Below are the code and all the weights of a small trained network. Each question names an input and a class and asks about switching units off, where a switched-off unit gives its printed mean instead of its output.

import numpy as np


def w(rows, s, z=0):
    codes = np.array(rows[::2]) - 128.0
    scale = np.full(codes.shape[1], s)
    scale[-1] = z or s
    return codes * scale


def f(y):
    return np.maximum(y, 0)


def log_softmax(a):
    a = a - a.max(-1, keepdims=True)
    return a - np.log(np.exp(a).sum(-1, keepdims=True))


def net(x, mask):
    res = np.array(x, float).reshape(1, 8) / 4 @ E
    y = f(res @ A[0][:, :-1].T + A[0][:, -1])
    res = res + np.where(mask, y, B[0][:, -1]) @ B[0][:, :-1]
    return log_softmax(res[-1] @ U[:, :-1].T + U[:, -1])


A, B = {}, {}
E = w([
[158,70,182,185,165,202,242,211,171,206,107,52],'x0',
[134,126,133,129,122,127,127,127,128,127,127,130],'x1',
[145,164,48,43,73,33,224,161,102,178,163,115],'x2',
[181,131,72,76,51,247,86,112,72,160,212,93],'x3',
[127,128,126,123,129,128,128,127,130,129,126,131],'x4',
[193,92,112,57,193,163,181,188,157,3,178,175],'x5',
[127,126,125,127,134,128,129,125,129,131,131,130],'x6',
[27,48,174,125,130,97,84,205,117,142,245,121],'x7',
],0.0051)
A[0] = w([
[134,138,113,104,96,191,107,122,113,141,166,110,88],'n1',
[138,116,154,166,132,188,210,179,148,188,124,94,121],'n2',
[108,126,140,141,157,98,141,140,131,100,105,138,18],'n3',
[189,151,118,119,125,135,158,76,125,117,62,143,108],'n4',
[134,107,148,139,136,154,174,160,141,159,129,122,62],'n5',
[170,98,124,85,169,157,177,169,137,8,165,169,42],'n6',
[136,125,110,97,95,189,109,120,111,140,155,129,78],'n7',
[137,143,96,95,103,76,173,149,126,153,147,125,52],'n8',
[87,136,135,161,139,78,137,132,131,113,97,122,50],'n9',
[122,126,146,163,146,178,89,134,144,99,112,120,89],'n10',
[130,123,116,119,136,139,151,150,123,83,134,141,1],'n11',
[118,157,104,93,103,76,47,94,126,69,145,158,85],'n12',
[144,138,120,113,110,104,152,156,123,130,140,127,112],'n13',
[136,142,110,132,114,156,124,124,105,129,156,107,87],'n14',
[113,118,169,172,173,194,58,121,129,78,100,126,56],'n15',
[111,137,118,117,119,120,112,118,125,107,128,136,92],'n16',
[108,109,145,135,132,121,103,139,135,124,161,131,88],'n17',
[129,116,128,110,96,155,119,112,139,146,146,124,122],'n18',
[89,88,154,125,130,105,103,169,132,137,191,127,101],'n19',
[128,130,122,142,135,177,101,119,125,123,142,119,124],'n20',
[127,119,133,119,111,143,121,116,122,152,128,135,118],'n21',
[111,128,122,138,126,126,116,127,123,151,122,128,70],'n22',
[90,116,170,150,183,26,157,129,138,94,64,138,41],'n23',
[156,141,117,137,138,148,148,106,130,128,94,125,53],'n24',
[143,149,87,78,110,57,195,145,119,165,163,109,58],'n25',
[95,110,143,132,132,112,117,143,128,131,179,128,62],'n26',
[131,113,126,149,152,147,105,118,145,120,134,146,116],'n27',
[145,137,119,108,101,184,110,123,109,149,158,112,76],'n28',
[121,121,126,143,113,113,96,119,128,180,108,134,59],'n29',
[86,149,133,187,85,104,84,91,111,255,94,121,44],'n30',
[169,141,118,123,136,144,131,90,130,116,77,124,53],'n31',
[107,114,133,121,134,122,116,141,119,135,162,117,74],'n32',
[146,137,116,119,129,132,128,117,128,117,103,137,92],'n33',
[117,158,107,106,106,73,62,82,127,74,146,141,55],'n34',
[82,83,148,123,139,100,98,166,116,136,192,126,70],'n35',
],0.0098,0.00086)
B[0] = w([
[174,118,114,114,136,110,126,155,167,129,136,174,187],'n1',
[131,71,134,178,197,135,151,140,57,139,128,120,225],'n2',
[158,117,119,109,129,127,120,145,145,131,143,152,172],'n3',
[127,202,102,182,90,147,137,128,131,128,125,124,202],'n4',
[128,104,132,153,163,140,140,131,86,135,127,120,177],'n5',
[117,155,153,59,147,110,108,116,157,115,142,6,239],'n6',
[171,119,120,117,137,114,126,158,165,128,140,169,184],'n7',
[75,105,150,125,95,127,99,97,124,125,117,167,186],'n8',
[170,118,113,107,132,132,127,154,155,127,146,151,187],'n9',
[82,107,134,119,100,108,116,105,110,131,117,160,185],'n10',
[130,132,137,106,129,122,121,121,139,125,132,88,158],'n11',
[128,75,144,172,189,147,167,147,77,149,120,107,238],'n12',
[100,119,131,118,115,118,112,112,128,129,121,145,158],'n13',
[150,118,124,120,130,120,127,142,151,129,130,155,160],'n14',
[51,97,142,102,76,97,112,89,109,139,114,179,225],'n15',
[135,111,140,143,138,132,135,136,113,135,126,119,157],'n16',
[126,161,113,148,110,136,134,122,133,128,116,133,167],'n17',
[148,127,116,118,138,126,130,143,150,124,135,149,158],'n18',
[146,193,102,169,105,143,147,113,125,126,104,123,203],'n19',
[128,113,129,110,113,111,120,132,144,132,131,165,164],'n20',
[143,125,129,119,129,127,129,140,141,122,135,126,147],'n21',
[128,132,131,118,129,126,131,128,133,120,129,106,148],'n22',
[205,107,95,95,124,134,113,166,172,140,164,197,247],'n23',
[127,167,117,164,111,137,135,128,117,130,128,126,163],'n24',
[58,96,158,121,85,118,89,88,121,122,105,186,209],'n25',
[138,171,115,153,110,142,137,118,130,129,110,124,175],'n26',
[101,119,139,115,108,119,122,120,123,128,122,138,161],'n27',
[166,120,111,114,142,116,128,153,161,127,139,170,180],'n28',
[118,137,132,101,140,126,127,129,143,114,136,90,171],'n29',
[120,148,153,49,151,119,119,119,153,83,147,25,254],'n30',
[127,179,111,164,98,137,139,129,129,130,122,126,177],'n31',
[138,159,122,145,113,136,133,124,130,126,116,130,159],'n32',
[127,151,128,149,119,140,130,130,126,133,128,118,152],'n33',
[129,77,141,170,178,147,159,147,83,150,128,112,224],'n34',
[143,197,103,172,98,151,142,115,128,126,109,121,207],'n35',
],0.019,0.0075)
U = w([
[129,50,149,187,206,160,184,157,44,173,128,113,169],'0',
[118,163,156,38,138,107,117,114,170,70,160,19,130],'1',
[216,103,84,93,113,111,121,196,207,147,177,228,123],'2',
[32,91,155,112,35,90,91,59,111,140,91,206,3],'3',
[144,255,71,215,53,184,169,110,129,130,90,125,207],'4',
],0.0081,0.0004)

Each question gives the input, the list of numbers given to net, and the class t.
The units are the neurons (one row each of A and B). Each row of codes is followed by its name. A weight is (code - 128) times the scale printed after its matrix; where a second scale follows, it is the last column's (A, B and U).
mask holds one flag per neuron, in row order. A switched-off neuron (its flag False) gives its mean, the last column of its row in B, instead of its output. The means were averaged over made-up inputs and are rounded, as every weight is.
A unit's drop is (log p(t) with every unit on - log p(t) with that unit switched off) / (log p(t) with every unit on - log p(t) with every unit switched off).
The circuit of an input: a set's keep is (log p(t) with only the set's units on - log p(t) with every unit switched off) / (log p(t) with every unit on - log p(t) with every unit switched off). Starting from the 12 units with the biggest drops (on a tie, the unit counted first), units are removed one at a time, each time the one whose removal leaves the highest keep (on an exact tie, the one counted first), for as long as the keep stays at least 0.8.
units of the circuit, in order: the units of the circuit, biggest drop first
top k neurons: the k neurons with the biggest drops, biggest first
drop of u: that unit's drop, to one decimal
input [5,-2,0,-8,-1,8,2,-7], class 1: units of the circuit, in order : [n6]
input [-3,-3,2,3,4,-5,4,3], class 1: top 2 neurons : [n30; n2]
input [-7,-2,5,-4,-7,-5,-4,-4], class 0: top 2 neurons : [n12; n34]
input [-5,1,7,-4,7,-4,-1,-5], class 3: top 2 neurons : [n25; n8]
input [-8,-6,-7,8,6,2,2,-8], class 0: top 3 neurons : [n12; n34; n23]
input [-6,3,8,-2,-4,6,-5,4], class 3: top 3 neurons : [n25; n8; n30]
input [1,-5,-3,-8,-8,5,3,8], class 2: top 3 neurons : [n23; n3; n4]
input [-5,-6,3,-5,6,-2,4,7], class 4: top 3 neurons : [n35; n19; n2]
input [6,7,-7,-5,-4,2,-3,6], class 3: top 4 neurons : [n15; n12; n10; n34]
input [1,-3,3,5,6,-4,-3,-1], class 2: top 2 neurons : [n6; n1]
input [7,1,-4,-8,0,0,-8,-6], class 2: top 2 neurons : [n23; n12]
input [-1,-2,3,-5,-2,6,-6,8], class 4: top 4 neurons : [n35; n19; n30; n26]
input [-7,7,-1,-4,-5,5,-2,-7], class 0: top 4 neurons : [n12; n34; n35; n19]
input [5,-6,2,-5,-5,6,-3,6], class 1: top neuron : [n6]
input [2,4,2,6,-4,-1,2,8], class 4: top 3 neurons : [n35; n19; n23]
input [5,-2,-7,-7,3,4,3,-7], class 2: top 3 neurons : [n23; n25; n3]
input [-2,-2,1,3,6,5,-2,8], class 4: drop of n20 : 0.0
input [-4,7,-3,2,-7,-8,-7,-1], class 1: drop of n30 : 1.4
input [-8,-2,-1,2,0,-5,-7,6], class 0: drop of n34 : 0.3
input [3,3,1,4,5,-5,-3,6], class 4: units of the circuit, in order : [n35]
input [-5,6,-2,-6,4,1,2,-3], class 2: drop of n5 : 0.2
